Below are the code and all the weights of a small trained network. Each question names an input and a class and asks about switching units off, where a switched-off unit gives its printed mean instead of its output.

import numpy as np


def w(rows, s, z=0):
    codes = np.array(rows[::2]) - 128.0
    scale = np.full(codes.shape[1], s)
    scale[-1] = z or s
    return codes * scale


def f(y):
    return np.maximum(y, 0)


def log_softmax(a):
    a = a - a.max(-1, keepdims=True)
    return a - np.log(np.exp(a).sum(-1, keepdims=True))


def net(x, mask):
    res = np.array(x, float).reshape(1, 3) / 4 @ E
    y = f(res @ A[0][:, :-1].T + A[0][:, -1])
    res = res + np.where(mask, y, B[0][:, -1]) @ B[0][:, :-1]
    return log_softmax(res[-1] @ U[:, :-1].T + U[:, -1])


A, B = {}, {}
E = w([
[130,203,194,118,184,205,5,123,140,116,238],'x0',
[105,74,177,93,145,130,95,35,33,230,79],'x1',
[217,141,179,58,48,124,78,146,198,137,89],'x2',
],0.012)
A[0] = w([
[209,182,182,66,149,190,38,150,191,114,133,88],'neuron 1',
[93,98,144,50,103,113,186,92,77,156,78,127],'neuron 2',
[116,102,52,175,103,113,182,93,97,74,134,207],'neuron 3',
[134,100,111,110,117,102,181,114,119,213,83,143],'neuron 4',
[69,108,145,159,153,145,143,61,45,186,91,123],'neuron 5',
[58,90,114,144,183,168,127,89,72,146,139,140],'neuron 6',
[135,205,139,185,157,178,95,128,182,42,196,131],'neuron 7',
[108,138,172,109,129,151,136,83,64,147,173,104],'neuron 8',
[127,164,122,160,178,123,129,137,79,155,166,133],'neuron 9',
[91,96,91,218,134,106,218,111,112,119,150,230],'neuron 10',
[142,90,143,126,96,138,166,104,43,166,59,158],'neuron 11',
[116,87,120,156,152,141,122,89,70,142,142,127],'neuron 12',
[1,121,45,181,168,141,165,192,125,53,152,253],'neuron 13',
[211,98,50,159,78,84,208,181,147,63,62,205],'neuron 14',
[116,120,154,85,180,174,13,76,90,179,139,59],'neuron 15',
[232,148,130,64,35,100,122,187,213,103,68,215],'neuron 16',
[69,96,71,183,160,133,139,130,120,128,118,182],'neuron 17',
[121,61,138,118,85,114,159,103,89,160,93,127],'neuron 18',
[128,97,173,64,96,158,54,64,106,161,118,87],'neuron 19',
[35,139,117,177,208,108,134,32,61,85,183,236],'neuron 20',
[117,127,172,149,146,97,133,159,96,138,92,98],'neuron 21',
[169,93,151,14,94,135,51,85,80,153,73,80],'neuron 22',
],0.0086,0.005)
B[0] = w([
[60,171,212,137,112,100,193,160,167,85,165,235],'neuron 1',
[139,160,158,113,138,94,67,123,121,50,55,211],'neuron 2',
[92,112,140,197,129,54,159,97,88,175,161,204],'neuron 3',
[150,133,144,158,81,119,86,139,121,91,75,206],'neuron 4',
[97,149,97,116,119,84,64,149,175,144,98,227],'neuron 5',
[96,74,34,78,140,130,117,180,143,123,80,205],'neuron 6',
[101,150,173,152,142,208,37,171,87,61,139,234],'neuron 7',
[103,105,47,100,170,111,186,160,150,164,118,178],'neuron 8',
[121,85,86,76,170,151,88,140,135,146,140,172],'neuron 9',
[109,106,160,234,129,65,132,134,103,163,156,222],'neuron 10',
[130,180,181,144,100,60,96,105,152,96,83,219],'neuron 11',
[93,111,97,120,163,94,144,175,185,119,91,181],'neuron 12',
[100,117,117,255,181,116,116,90,63,169,180,242],'neuron 13',
[162,71,70,138,112,131,213,97,126,153,140,244],'neuron 14',
[123,69,87,114,203,75,180,140,192,164,184,220],'neuron 15',
[193,106,121,74,58,144,218,151,164,100,128,252],'neuron 16',
[77,134,165,160,115,97,126,137,113,170,146,191],'neuron 17',
[166,186,168,126,93,129,79,122,126,84,48,202],'neuron 18',
[184,80,174,135,175,69,198,50,142,199,172,206],'neuron 19',
[86,110,60,116,155,151,85,207,127,181,118,246],'neuron 20',
[101,139,123,158,115,121,76,177,134,110,115,146],'neuron 21',
[173,137,214,120,131,48,135,84,101,158,136,218],'neuron 22',
],0.0083,0.016)
U = w([
[119,105,169,187,157,54,178,37,121,180,233,200],'0',
[49,165,120,160,102,94,58,156,148,94,59,95],'1',
[79,166,109,187,159,254,38,170,79,73,164,170],'2',
[98,67,52,38,185,155,120,147,174,163,142,53],'3',
[163,85,31,114,59,151,223,141,172,95,114,154],'4',
[192,166,183,80,94,123,91,31,137,62,68,4],'5',
[106,227,200,107,86,171,120,174,190,26,144,126],'6',
],0.0086,0.0022)

Each question gives the input, the list of numbers given to net, and the class t.
The units are the neurons (one row each of A and B). Each row of codes is followed by its name. A weight is (code - 128) times the scale printed after its matrix; where a second scale follows, it is the last column's (A, B and U).
mask holds one flag per neuron, in row order. A switched-off neuron (its flag False) gives its mean, the last column of its row in B, instead of its output. The means were averaged over made-up inputs and are rounded, as every weight is.
A unit's drop is (log p(t) with every unit on - log p(t) with that unit switched off) / (log p(t) with every unit on - log p(t) with every unit switched off).
The circuit of an input: a set's keep is (log p(t) with only the set's units on - log p(t) with every unit switched off) / (log p(t) with every unit on - log p(t) with every unit switched off). Starting from the 12 units with the biggest drops (on a tie, the unit counted first), units are removed one at a time, each time the one whose removal leaves the highest keep (on an exact tie, the one counted first), for as long as the keep stays at least 0.8.
circuit, biggest first: the units of the circuit, biggest drop first
k most important neurons: the k neurons with the biggest drops, biggest first
drop when u is switched off: that unit's drop, to one decimal
input [0,1,-4], class 1: circuit, biggest first => neuron 19
input [-7,-8,0], class 0: 3 most important neurons => neuron 13; neuron 3; neuron 10
input [-8,-5,0], class 0: 2 most important neurons => neuron 3; neuron 10
input [2,-7,0], class 2: 2 most important neurons => neuron 7; neuron 13
input [0,5,5], class 5: 3 most important neurons => neuron 13; neuron 10; neuron 3
input [4,0,7], class 6: 2 most important neurons => neuron 1; neuron 13
input [6,0,-7], class 2: 2 most important neurons => neuron 7; neuron 13
input [1,-6,-2], class 2: 2 most important neurons => neuron 7; neuron 19
input [0,-8,8], class 4: 2 most important neurons => neuron 16; neuron 14
input [-7,2,0], class 1: 2 most important neurons => neuron 19; neuron 10
input [2,-1,8], class 6: drop when neuron 1 is switched off => 0.5
input [0,1,2], class 5: drop when neuron 10 is switched off => 0.2
input [-4,5,0], class 1: drop when neuron 5 is switched off => 0.1
input [2,-4,8], class 6: circuit, biggest first => neuron 1
input [0,7,-6], class 1: drop when neuron 11 is switched off => 0.2
